Below are the code and all the weights of a small trained network. Each question names an input and a target symbol and asks about switching units off, where a switched-off unit gives its printed mean instead of its output.

import numpy as np


def w(rows, s, z=0):
    codes = np.array(rows[::2]) - 128.0
    scale = np.full(codes.shape[1], s)
    scale[-1] = z or s
    return codes * scale


def norm(h):
    return h / np.sqrt((h * h).mean(-1, keepdims=True) + 1e-5)


def softmax(a):
    e = np.exp(a - a.max(-1, keepdims=True))
    return e / e.sum(-1, keepdims=True)


def log_softmax(a):
    a = a - a.max(-1, keepdims=True)
    return a - np.log(np.exp(a).sum(-1, keepdims=True))


def net(x, mask):
    ids = ['αβδζηθμξπτφψω'.index(c) for c in x.split()]
    T = len(ids)
    res = E[ids] + P[:T]
    u = 0
    for l in range(3):
        r = norm(res)
        for j in range(3):
            rows = slice(4 * j, 4 * j + 4)
            q, k, v = (r @ M[l][rows].T for M in (Q, K, V))
            z = softmax(np.where(np.tri(T) > 0, q @ k.T / 4**0.5, -1e9)) @ v
            o = O[l][rows]
            res = res + np.where(mask[u + j], z, o[:, -1]) @ o[:, :-1]
        u += 3
    return log_softmax(norm(res)[-1] @ U[:, :-1].T + U[:, -1])


Q, K, V, O = {}, {}, {}, {}
E = w([
[205,119,126,147,106],'α',
[96,67,159,165,133],'β',
[150,138,170,150,74],'δ',
[123,75,84,122,148],'ζ',
[213,96,135,130,105],'η',
[97,87,153,137,121],'θ',
[60,190,95,52,1],'μ',
[179,69,139,88,137],'ξ',
[104,72,98,126,141],'π',
[118,120,147,148,108],'τ',
[101,137,137,154,73],'φ',
[112,94,156,189,63],'ψ',
[183,45,106,108,122],'ω',
],0.0019)
P = w([
[198,167,68,38,130],'0',
[151,87,96,201,59],'1',
[207,165,97,48,177],'2',
[111,59,184,211,101],'3',
[207,169,86,51,188],'4',
[106,40,246,254,165],'5',
[203,180,76,48,189],'6',
],0.00086)
Q[0] = w([
[239,124,116,79,151],'L0H1',
[95,3,209,211,121],'L0H1',
[189,192,72,77,139],'L0H1',
[192,197,67,59,131],'L0H1',
[140,144,152,169,214],'L0H2',
[86,61,106,51,66],'L0H2',
[143,181,130,174,177],'L0H2',
[134,169,98,107,154],'L0H2',
[164,72,131,108,118],'L0H3',
[153,176,67,124,153],'L0H3',
[192,68,158,151,148],'L0H3',
[74,162,98,94,117],'L0H3',
],0.0033)
K[0] = w([
[215,206,111,35,164],'L0H1',
[2,91,216,122,221],'L0H1',
[245,204,23,109,60],'L0H1',
[241,180,64,115,93],'L0H1',
[151,184,174,140,159],'L0H2',
[108,47,47,98,133],'L0H2',
[118,196,221,124,129],'L0H2',
[115,107,176,137,131],'L0H2',
[153,77,197,152,103],'L0H3',
[76,175,100,136,84],'L0H3',
[124,63,152,170,107],'L0H3',
[118,179,146,90,139],'L0H3',
],0.0034)
V[0] = w([
[201,175,91,103,97],'L0H1',
[79,127,117,77,171],'L0H1',
[89,123,83,181,102],'L0H1',
[152,235,43,84,128],'L0H1',
[179,63,77,104,129],'L0H2',
[130,91,9,103,123],'L0H2',
[84,99,198,88,100],'L0H2',
[70,98,149,149,125],'L0H2',
[129,185,150,34,133],'L0H3',
[71,121,73,176,91],'L0H3',
[95,215,58,124,114],'L0H3',
[116,44,99,199,104],'L0H3',
],0.0014)
O[0] = w([
[68,134,248,133,219,253],'L0H1',
[83,84,98,155,100,67],'L0H1',
[172,108,152,71,94,121],'L0H1',
[53,90,216,136,155,179],'L0H1',
[109,170,47,188,194,222],'L0H2',
[164,165,26,180,130,226],'L0H2',
[145,136,160,123,177,176],'L0H2',
[120,94,168,118,164,77],'L0H2',
[192,86,89,142,155,184],'L0H3',
[120,116,130,73,93,143],'L0H3',
[184,61,120,114,62,139],'L0H3',
[53,153,152,74,142,136],'L0H3',
],0.0011,0.00067)
Q[1] = w([
[196,35,134,213,219],'L1H1',
[114,143,144,16,99],'L1H1',
[73,198,133,225,107],'L1H1',
[118,192,95,32,111],'L1H1',
[103,155,192,197,186],'L1H2',
[176,152,82,34,155],'L1H2',
[124,136,135,203,53],'L1H2',
[143,140,144,211,177],'L1H2',
[54,152,98,175,16],'L1H3',
[155,107,113,183,3],'L1H3',
[138,116,75,42,240],'L1H3',
[76,128,85,212,38],'L1H3',
],0.003)
K[1] = w([
[126,190,104,91,127],'L1H1',
[132,117,176,191,123],'L1H1',
[145,82,83,98,135],'L1H1',
[110,104,160,174,145],'L1H1',
[156,134,194,162,137],'L1H2',
[148,131,107,61,135],'L1H2',
[100,165,144,170,97],'L1H2',
[154,119,206,168,145],'L1H2',
[74,167,116,134,85],'L1H3',
[138,187,115,138,3],'L1H3',
[164,72,82,89,213],'L1H3',
[50,172,87,163,48],'L1H3',
],0.005)
V[1] = w([
[46,183,141,61,131],'L1H1',
[214,41,42,80,156],'L1H1',
[100,43,112,146,133],'L1H1',
[106,162,68,5,108],'L1H1',
[69,210,81,177,81],'L1H2',
[77,191,135,133,133],'L1H2',
[202,114,157,92,88],'L1H2',
[107,152,33,29,152],'L1H2',
[145,98,159,149,229],'L1H3',
[70,200,168,137,34],'L1H3',
[121,110,135,42,172],'L1H3',
[169,112,99,103,160],'L1H3',
],0.0016)
O[1] = w([
[102,109,246,87,136,118],'L1H1',
[160,66,26,58,135,188],'L1H1',
[72,93,53,142,154,113],'L1H1',
[111,69,192,26,141,219],'L1H1',
[138,74,93,200,162,144],'L1H2',
[169,66,89,180,181,98],'L1H2',
[51,96,205,105,115,208],'L1H2',
[212,197,213,204,145,175],'L1H2',
[60,93,189,135,32,3],'L1H3',
[191,114,8,175,196,196],'L1H3',
[188,89,222,96,88,121],'L1H3',
[84,117,240,99,136,127],'L1H3',
],0.0011,0.0012)
Q[2] = w([
[194,87,153,120,156],'L2H1',
[216,116,126,151,160],'L2H1',
[223,114,120,121,152],'L2H1',
[45,131,164,112,97],'L2H1',
[119,185,160,2,110],'L2H2',
[104,241,93,78,106],'L2H2',
[151,67,146,218,156],'L2H2',
[102,199,70,111,113],'L2H2',
[175,118,79,186,110],'L2H3',
[93,160,126,46,114],'L2H3',
[202,72,215,186,225],'L2H3',
[102,181,107,44,71],'L2H3',
],0.0042)
K[2] = w([
[115,155,82,159,86],'L2H1',
[88,177,69,108,56],'L2H1',
[69,173,93,106,24],'L2H1',
[183,58,179,170,199],'L2H1',
[141,192,157,3,138],'L2H2',
[90,232,95,75,75],'L2H2',
[138,49,155,247,146],'L2H2',
[84,200,65,101,55],'L2H2',
[175,167,108,57,140],'L2H3',
[130,82,172,170,173],'L2H3',
[119,129,64,118,57],'L2H3',
[133,105,184,180,199],'L2H3',
],0.0046)
V[2] = w([
[158,60,168,151,200],'L2H1',
[182,148,122,108,91],'L2H1',
[182,152,132,140,191],'L2H1',
[67,156,122,143,106],'L2H1',
[102,4,157,254,135],'L2H2',
[117,212,151,173,115],'L2H2',
[63,212,102,132,95],'L2H2',
[23,201,91,46,99],'L2H2',
[136,152,177,164,102],'L2H3',
[181,103,161,160,95],'L2H3',
[82,39,145,193,73],'L2H3',
[89,142,126,125,96],'L2H3',
],0.0022)
O[2] = w([
[218,24,219,98,139,30],'L2H1',
[127,154,87,240,113,215],'L2H1',
[207,113,189,131,176,76],'L2H1',
[62,182,125,54,110,108],'L2H1',
[164,211,53,39,58,8],'L2H2',
[157,44,134,7,211,85],'L2H2',
[179,78,178,109,232,132],'L2H2',
[194,62,242,175,202,183],'L2H2',
[178,189,161,173,54,104],'L2H3',
[185,123,82,195,117,152],'L2H3',
[145,37,134,232,13,96],'L2H3',
[101,160,163,156,149,138],'L2H3',
],0.0014,0.0016)
U = w([
[192,175,111,153,160,53],'α',
[34,73,157,182,36,132],'β',
[184,219,198,205,159,100],'δ',
[101,65,63,105,218,94],'ζ',
[209,151,106,137,141,62],'η',
[85,39,235,168,107,148],'θ',
[45,236,148,21,198,211],'μ',
[211,47,168,49,167,167],'ξ',
[85,75,104,114,178,43],'π',
[100,102,207,196,165,108],'τ',
[114,155,119,187,215,83],'φ',
[100,156,2,174,35,252],'ψ',
[159,77,84,93,134,24],'ω',
],0.0064,0.0033)

Each question gives the input, a string of symbols that net reads in full, and the target symbol t.
The units are the heads (4 rows each of Q, K, V and O). Each row of codes is followed by its name. A weight is (code - 128) times the scale printed after its matrix; where a second scale follows, it is the last column's (O and U).
mask holds one flag per head, layer by layer. A switched-off head (its flag False) gives its mean, the last column of its rows in O, instead of its output. The means were averaged over made-up inputs and are rounded, as every weight is.
A unit's drop is (log p(t) with every unit on - log p(t) with that unit switched off) / (log p(t) with every unit on - log p(t) with every unit switched off).
The circuit of an input: a set's keep is (log p(t) with only the set's units on - log p(t) with every unit switched off) / (log p(t) with every unit on - log p(t) with every unit switched off). Starting from all 9 units, units are removed one at a time, each time the one whose removal leaves the highest keep (on an exact tie, the one counted first), for as long as the keep stays at least 0.8.
circuit, biggest first: the units of the circuit, biggest drop first
unit that matters most: the unit with the biggest drop
heads that matter: for each layer, one digit per head in row order, 1 if its drop is at least 0.15 and else 0, layers parted by /
drop of u: that unit's drop, to one decimal
input δ ψ μ α, target ψ: unit that matters most : L2H2
input ζ μ ω δ, target ψ: circuit, biggest first : (L2H2, L1H3)
input ζ δ ζ μ θ, target θ: heads that matter : 000 / 001 / 000
input μ μ ξ ζ β β, target ψ: heads that matter : 100 / 000 / 010
input μ δ δ ζ, target ψ: heads that matter : 000 / 000 / 010
input μ η μ μ, target θ: heads that matter : 000 / 000 / 010
input μ ψ θ ω, target ψ: heads that matter : 000 / 000 / 010
input ψ μ ψ ξ μ μ, target θ: heads that matter : 000 / 000 / 110
input μ ξ μ, target ξ: circuit, biggest first : (L2H2, L2H1, L2H3)
input μ ξ μ ξ μ, target ξ: circuit, biggest first : (L2H2, L2H1)
input η ξ τ η ψ δ, target ψ: heads that matter : 000 / 100 / 010
input β ξ μ θ, target ψ: heads that matter : 100 / 000 / 010
input μ θ β, target β: circuit, biggest first : (L1H3, L2H2, L0H3, L0H1)
input δ μ μ η ξ ξ, target β: circuit, biggest first : (L2H2, L1H3)
input ψ μ ξ μ δ β, target ψ: circuit, biggest first : (L2H2, L0H1)
input ψ π ω ψ θ δ β, target β: heads that matter : 001 / 001 / 011
input μ δ δ π, target ψ: heads that matter : 000 / 000 / 010
input ξ ψ ξ θ μ ζ, target ψ: heads that matter : 100 / 000 / 010
input μ ψ μ φ, target ψ: heads that matter : 000 / 001 / 010
input μ ξ δ ξ ξ ζ θ, target θ: heads that matter : 000 / 001 / 100
input ξ ω μ δ μ τ, target ψ: heads that matter : 100 / 000 / 010
input δ τ ω ξ μ α, target ψ: drop of L2H2 : 1.0
input θ μ μ τ, target ψ: drop of L2H2 : 0.7
input μ ψ ζ μ μ π, target ψ: drop of L0H1 : 0.2
input μ μ ξ ξ, target β: drop of L2H2 : 0.7
